Below is a small trained network, with its code and all its weights. Each question gives an input and a class and asks what happens when units are switched off, that is, made to give their printed mean instead of their output.

import numpy as np


def w(rows, s, z=0):
    codes = np.array(rows[::2]) - 128.0
    scale = np.full(codes.shape[1], s)
    scale[-1] = z or s
    return codes * scale


def norm(h):
    return h / np.sqrt((h * h).mean(-1, keepdims=True) + 1e-5)


def f(y):
    return np.maximum(y, 0)


def log_softmax(a):
    a = a - a.max(-1, keepdims=True)
    return a - np.log(np.exp(a).sum(-1, keepdims=True))


def net(x, mask):
    res = np.array(x, float).reshape(1, 7) / 4 @ E
    u = 0
    for l in range(2):
        y = f(norm(res) @ A[l][:, :-1].T + A[l][:, -1])
        res = res + np.where(mask[u : u + 12], y, B[l][:, -1]) @ B[l][:, :-1]
        u += 12
    return log_softmax(norm(res)[-1] @ U[:, :-1].T + U[:, -1])


A, B = {}, {}
E = w([
[68,92,3,180,234,152],'x0',
[123,124,123,129,122,118],'x1',
[143,148,139,121,148,151],'x2',
[116,104,116,133,110,107],'x3',
[205,49,128,201,122,130],'x4',
[128,105,209,124,217,107],'x5',
[91,152,196,209,139,160],'x6',
],0.0054)
A[0] = w([
[86,119,116,121,59,163,143],'0.n0',
[105,150,74,143,22,191,83],'0.n1',
[254,160,157,143,135,133,150],'0.n2',
[126,136,82,147,110,218,117],'0.n3',
[231,145,102,13,172,35,203],'0.n4',
[134,59,188,93,78,128,191],'0.n5',
[89,124,181,156,178,125,54],'0.n6',
[82,155,234,205,78,138,149],'0.n7',
[67,124,171,64,143,135,1],'0.n8',
[157,184,154,96,60,150,108],'0.n9',
[125,74,194,86,219,14,126],'0.n10',
[107,135,193,129,203,128,148],'0.n11',
],0.0078,0.0027)
B[0] = w([
[148,193,79,79,115,106,181],'0.n0',
[198,224,111,136,229,151,206],'0.n1',
[122,43,78,129,151,89,207],'0.n2',
[173,142,107,85,103,106,181],'0.n3',
[87,120,128,160,57,226,253],'0.n4',
[107,155,159,103,173,161,215],'0.n5',
[137,175,128,165,109,154,171],'0.n6',
[136,84,108,95,105,230,236],'0.n7',
[107,134,144,125,203,55,161],'0.n8',
[146,80,123,106,123,102,217],'0.n9',
[201,254,49,158,84,133,222],'0.n10',
[157,168,34,112,85,122,205],'0.n11',
],0.007,0.0052)
A[1] = w([
[72,117,131,135,220,136,183],'1.n0',
[107,162,151,69,127,161,116],'1.n1',
[136,137,182,170,173,211,134],'1.n2',
[207,107,126,197,120,97,113],'1.n3',
[231,155,247,98,78,100,250],'1.n4',
[67,161,149,86,161,98,76],'1.n5',
[99,131,78,136,225,179,109],'1.n6',
[149,114,88,130,80,149,140],'1.n7',
[64,179,118,112,159,86,190],'1.n8',
[169,194,150,143,156,163,83],'1.n9',
[101,168,109,100,122,154,143],'1.n10',
[123,109,48,89,124,173,80],'1.n11',
],0.011,0.0017)
B[1] = w([
[109,143,102,84,67,175,157],'1.n0',
[148,7,124,179,145,102,190],'1.n1',
[70,143,162,133,86,93,167],'1.n2',
[121,148,207,102,235,87,173],'1.n3',
[107,123,24,74,120,98,206],'1.n4',
[105,76,132,141,234,103,148],'1.n5',
[163,48,72,36,24,109,224],'1.n6',
[104,137,174,210,181,78,218],'1.n7',
[198,56,211,149,182,82,178],'1.n8',
[144,165,131,151,117,112,199],'1.n9',
[145,115,219,201,193,136,211],'1.n10',
[100,180,254,155,72,122,255],'1.n11',
],0.007,0.0084)
U = w([
[184,222,84,141,163,115,135],'0',
[131,64,55,56,101,157,199],'1',
[156,52,180,162,246,108,26],'2',
[174,106,163,161,121,138,146],'3',
[57,142,157,178,63,191,5],'4',
[161,115,153,150,137,135,153],'5',
[117,131,148,154,141,106,180],'6',
],0.012,0.0027)

Each question gives the input, the list of numbers given to net, and the class t.
The units are the neurons (one row each of A and B). Each row of codes is followed by its name. A weight is (code - 128) times the scale printed after its matrix; where a second scale follows, it is the last column's (A, B and U).
mask holds one flag per neuron, layer by layer. A switched-off neuron (its flag False) gives its mean, the last column of its row in B, instead of its output. The means were averaged over made-up inputs and are rounded, as every weight is.
A unit's drop is (log p(t) with every unit on - log p(t) with that unit switched off) / (log p(t) with every unit on - log p(t) with every unit switched off).
The circuit of an input: a set's keep is (log p(t) with only the set's units on - log p(t) with every unit switched off) / (log p(t) with every unit on - log p(t) with every unit switched off). Starting from the 12 units with the biggest drops (on a tie, the unit counted first), units are removed one at a time, each time the one whose removal leaves the highest keep (on an exact tie, the one counted first), for as long as the keep stays at least 0.8.
units of the circuit, in order: the units of the circuit, biggest drop first
top k neurons: the k neurons with the biggest drops, biggest first
k most important neurons of layer l: the k neurons of layer l with the biggest drops, biggest first
input [-6,-3,-3,-6,2,-7,-8], class 4: most important neuron of layer 0 => [0.n4]
input [4,2,3,3,4,7,-8], class 4: units of the circuit, in order => [0.n4, 1.n11]
input [-6,7,7,4,-7,6,-3], class 2: 4 most important neurons of layer 1 => [1.n1, 1.n6, 1.n10, 1.n5]
input [0,-8,-4,1,-6,8,3], class 0: top 2 neurons => [0.n10, 0.n11]
input [-7,0,-6,-1,8,-3,-2], class 2: units of the circuit, in order => [0.n2, 1.n3]
input [-4,4,0,2,6,-4,-6], class 2: top 3 neurons => [1.n7, 0.n2, 1.n3]
input [5,8,8,5,-4,-3,1], class 3: top 3 neurons => [1.n8, 1.n6, 1.n4]
input [-8,4,0,-6,0,-7,0], class 1: top 4 neurons => [1.n4, 0.n9, 0.n10, 0.n11]
input [0,7,0,2,7,-6,-4], class 2: units of the circuit, in order => [1.n3, 1.n6]
input [2,2,-8,-8,-6,-7,-2], class 5: top 2 neurons => [1.n8, 0.n10]
input [-5,0,3,7,3,-8,7], class 0: units of the circuit, in order => [0.n1, 1.n4]
input [-6,-1,-4,-6,-5,-3,-3], class 1: 2 most important neurons of layer 0 => [0.n9, 0.n10]
input [-6,-8,-3,3,0,8,-3], class 0: 2 most important neurons of layer 1 => [1.n4, 1.n6]
input [-7,-5,-7,2,-3,2,0], class 1: units of the circuit, in order => [1.n4]
input [4,3,4,7,-7,-4,-5], class 2: top 2 neurons => [1.n8, 0.n10]
input [2,2,1,2,-7,-6,0], class 2: top 2 neurons => [1.n8, 0.n10]
input [3,-1,-1,6,2,6,-8], class 4: units of the circuit, in order => [0.n4, 1.n11]
input [0,-7,8,2,8,-5,7], class 2: top 4 neurons => [1.n3, 0.n4, 0.n2, 0.n10]
input [7,3,0,-4,3,0,0], class 1: top 2 neurons => [1.n6, 0.n4]
input [-8,6,7,-6,-8,1,-7], class 1: top 2 neurons => [1.n4, 1.n11]
input [7,5,1,6,-1,4,4], class 1: units of the circuit, in order => [1.n6]
input [8,4,-6,-2,-4,6,-6], class 1: 2 most important neurons of layer 1 => [1.n6, 1.n0]
input [-4,-1,-4,-7,-7,4,3], class 2: units of the circuit, in order => [1.n1, 1.n11]
input [-7,-3,3,2,2,0,6], class 1: units of the circuit, in order => [1.n4, 1.n11]
input [6,3,6,-1,7,7,2], class 0: 2 most important neurons of layer 0 => [0.n10, 0.n11]
input [-2,4,-6,3,-3,0,-6], class 4: top 2 neurons => [0.n4, 1.n8]
